[[127 139 137 131 128 125 125 128 134 128 123 121 132 112]
 [133 126 132 131 135 141 140 128 133 134 135 130 145 129]
 [129 129 129 128 128 128 129 128 130 128 129 130 130 122]
 [135 114 118 134 134 139 148 129 125 133 139 133 154 138]]
->
[[133 126 132 131 135 141 140 128 133 134 135 130 145 129]
 [135 114 118 134 134 139 148 129 125 133 139 133 154 138]]

[[122 127 147 140 120 134 134 125 131 113 141 120 117 129 132 130]
 [137 116 125 106 144 126 131 124 151 140 120 120 131 123 131 138]
 [139 134 121 133 112 143 152 133 125 136 124 135 126 130 124 123]
 [133 121 139 144 111 123 136 132 138 136 135 135 128 139 120 135]]
->
[[137 116 125 106 144 126 131 124 151 140 120 120 131 123 131 138]
 [133 121 139 144 111 123 136 132 138 136 135 135 128 139 120 135]]

[[133 154 136]
 [148 129 141]
 [137 134 155]
 [133 152 135]
 [146 129 145]]
->
[[148 129 141]
 [133 152 135]]

[[149 148 103]
 [129 129 122]
 [128 128 126]
 [118 118 134]
 [129 130 123]
 [126 126 131]
 [140 140 102]
 [142 142 101]
 [126 126 127]
 [112 113 131]
 [143 144 109]]
->
[[129 129 122]
 [118 118 134]
 [126 126 131]
 [142 142 101]
 [112 113 131]]

[[131 109 124]
 [141 115 132]
 [140 109 136]
 [138 103 127]
 [139 103 132]
 [129 109 121]
 [140  99 135]
 [139 100 132]]
->
[[141 115 132]
 [138 103 127]
 [129 109 121]
 [139 100 132]]

[[129 128 126 127 124 117 121 123 126 126 119]
 [134 128 119 128 118 100 107 112 128 123 106]
 [129 127 127 127 126 128 123 127 128 129 126]
 [129 128 127 126 125 122 123 125 126 127 122]
 [123 131 132 126 130 139 145 137 128 128 134]
 [131 129 122 126 119 107 116 118 127 124 110]]
->
[[134 128 119 128 118 100 107 112 128 123 106]
 [129 128 127 126 125 122 123 125 126 127 122]
 [131 129 122 126 119 107 116 118 127 124 110]]

[[128 130 124 127 126 123 126 124 128 127 125]
 [123 130 133 129 138 135 130 131 136 133 127]
 [131 134 116 131 128 122 130 116 122 130 123]
 [127 118 142 124 123 133 125 142 130 123 135]
 [132 129 127 130 128 134 131 128 123 129 127]
 [140 115 133 124 104 121 124 135 112 116 137]
 [136 115 137 124 112 120 124 137 117 119 137]
 [130 124 129 126 122 123 125 129 125 125 131]]
->
[[123 130 133 129 138 135 130 131 136 133 127]
 [127 118 142 124 123 133 125 142 130 123 135]
 [140 115 133 124 104 121 124 135 112 116 137]
 [130 124 129 126 122 123 125 129 125 125 131]]
---
[[130 146 150 152 137 149 120 151 129]
 [119 128 132 123 140 135 103 146 122]
 [139 146 143 142 152 117 118 134 107]
 [131 133 137 137 146 119 124 105 113]
 [122 128 127 133 141 107 109 122 119]
 [110 132 115 123 118 145 127 137 107]
 [125 119 126 116 127 115 123 131 117]
 [121 109 122 130 121 134 122 151 150]]
->
[[121 125 110 122 131 139 119 130]
 [109 119 132 128 133 146 128 146]
 [122 126 115 127 137 143 132 150]
 [130 116 123 133 137 142 123 152]
 [121 127 118 141 146 152 140 137]
 [134 115 145 107 119 117 135 149]
 [122 123 127 109 124 118 103 120]
 [151 131 137 122 105 134 146 151]
 [150 117 107 119 113 107 122 129]]

[[115 156 126 121 142 126 153 126]
 [134 115 129 131 122 129 117 129]
 [119 149 127 123 138 127 146 127]
 [133 117 129 131 123 129 118 129]
 [118 150 126 123 139 127 148 126]
 [136 113 129 132 120 129 114 129]
 [118 152 126 122 140 127 149 126]
 [136 113 129 132 120 129 114 129]
 [117 152 126 122 139 127 149 126]
 [115 156 126 121 142 126 153 126]
 [135 114 129 131 121 129 116 129]
 [118 152 126 122 140 127 149 127]]
->
[[118 135 115 117 136 118 136 118 133 119 134 115]
 [152 114 156 152 113 152 113 150 117 149 115 156]
 [126 129 126 126 129 126 129 126 129 127 129 126]
 [122 131 121 122 132 122 132 123 131 123 131 121]
 [140 121 142 139 120 140 120 139 123 138 122 142]
 [127 129 126 127 129 127 129 127 129 127 129 126]
 [149 116 153 149 114 149 114 148 118 146 117 153]
 [127 129 126 126 129 126 129 126 129 127 129 126]]

[[132 143 104 137 123]
 [122 126 135 117 131]
 [137 142 114 135 125]
 [134 140 110 132 125]
 [132 122 123 138 126]
 [130 121 121 141 126]
 [123 141 117 147 127]]
->
[[123 130 132 134 137 122 132]
 [141 121 122 140 142 126 143]
 [117 121 123 110 114 135 104]
 [147 141 138 132 135 117 137]
 [127 126 126 125 125 131 123]]

[[114 110 139 149 117 110 108 118 112]
 [110 132 121 114 143 127 131 140 133]
 [112 113 111 111 127 142 117 144 138]
 [134 142 149 120 125 144 146 125 138]
 [108 123 110 127 110 117 119 118 108]
 [137 112 110 127 116 144 140 119 136]
 [113 142 138 110 110 142 115 125 110]
 [142 132 118 111 144 112 110 126 129]
 [142 125 142 139 117 108 113 114 139]
 [137 107 149 129 146 129 128 142 122]]
->
[[137 142 142 113 137 108 134 112 110 114]
 [107 125 132 142 112 123 142 113 132 110]
 [149 142 118 138 110 110 149 111 121 139]
 [129 139 111 110 127 127 120 111 114 149]
 [146 117 144 110 116 110 125 127 143 117]
 [129 108 112 142 144 117 144 142 127 110]
 [128 113 110 115 140 119 146 117 131 108]
 [142 114 126 125 119 118 125 144 140 118]
 [122 139 129 110 136 108 138 138 133 112]]

[[133 126 125 149 124 157 132 128]
 [129 129 128 128 128 129 128 128]
 [130 117 128 143 126 128 145 133]]
->
[[130 129 133]
 [117 129 126]
 [128 128 125]
 [143 128 149]
 [126 128 124]
 [128 129 157]
 [145 128 132]
 [133 128 128]]

[[128 126 125 110 129 128 128 129 128 107 127 124 125 133 136 127]
 [126 130 128 128 128 129 130 129 128 128 129 132 132 128 136 130]
 [122 123 135 142 126 127 125 124 128 136 126 119 125 120 119 124]]
->
[[122 126 128]
 [123 130 126]
 [135 128 125]
 [142 128 110]
 [126 128 129]
 [127 129 128]
 [125 130 128]
 [124 129 129]
 [128 128 128]
 [136 128 107]
 [126 129 127]
 [119 132 124]
 [125 132 125]
 [120 128 133]
 [119 136 136]
 [124 130 127]]
---
[[117 122 114 153 136 137 130 136 112 140 117 135]
 [130 100 116 102 132 140 143 153 146 141 142 115]]
->
[[130 100 116 102 132 140 143 153 146 141 142 115]
 [117 122 114 153 136 137 130 136 112 140 117 135]]

[[123 147 144 126 158 150 118 130 151 134]
 [100 142 134 128 122 120 133 147 114 112]
 [142 128 109 107 114 114 125 134 126 102]
 [143 120 123 131 125 154 127 120 125 127]]
->
[[143 120 123 131 125 154 127 120 125 127]
 [142 128 109 107 114 114 125 134 126 102]
 [100 142 134 128 122 120 133 147 114 112]
 [123 147 144 126 158 150 118 130 151 134]]

[[146 128 124 111 139 126 115 107]
 [147 113 116 106 144 126 117 112]]
->
[[147 113 116 106 144 126 117 112]
 [146 128 124 111 139 126 115 107]]

[[127 131 126 128 129 128 130 123 130 129]
 [129 118 134 127 125 139 121 149 129 126]]
->
[[129 118 134 127 125 139 121 149 129 126]
 [127 131 126 128 129 128 130 123 130 129]]

[[131 144 134 134 125 125 126 125]
 [139 137 121 132 118 120 112 124]
 [128 136 149 114 131 122 134 138]
 [138 133 134 119 124 123 122 135]]
->
[[138 133 134 119 124 123 122 135]
 [128 136 149 114 131 122 134 138]
 [139 137 121 132 118 120 112 124]
 [131 144 134 134 125 125 126 125]]

[[119 143 130 130 134 113 135 145]
 [123 132 112 132 137 103 142 138]]
->
[[123 132 112 132 137 103 142 138]
 [119 143 130 130 134 113 135 145]]
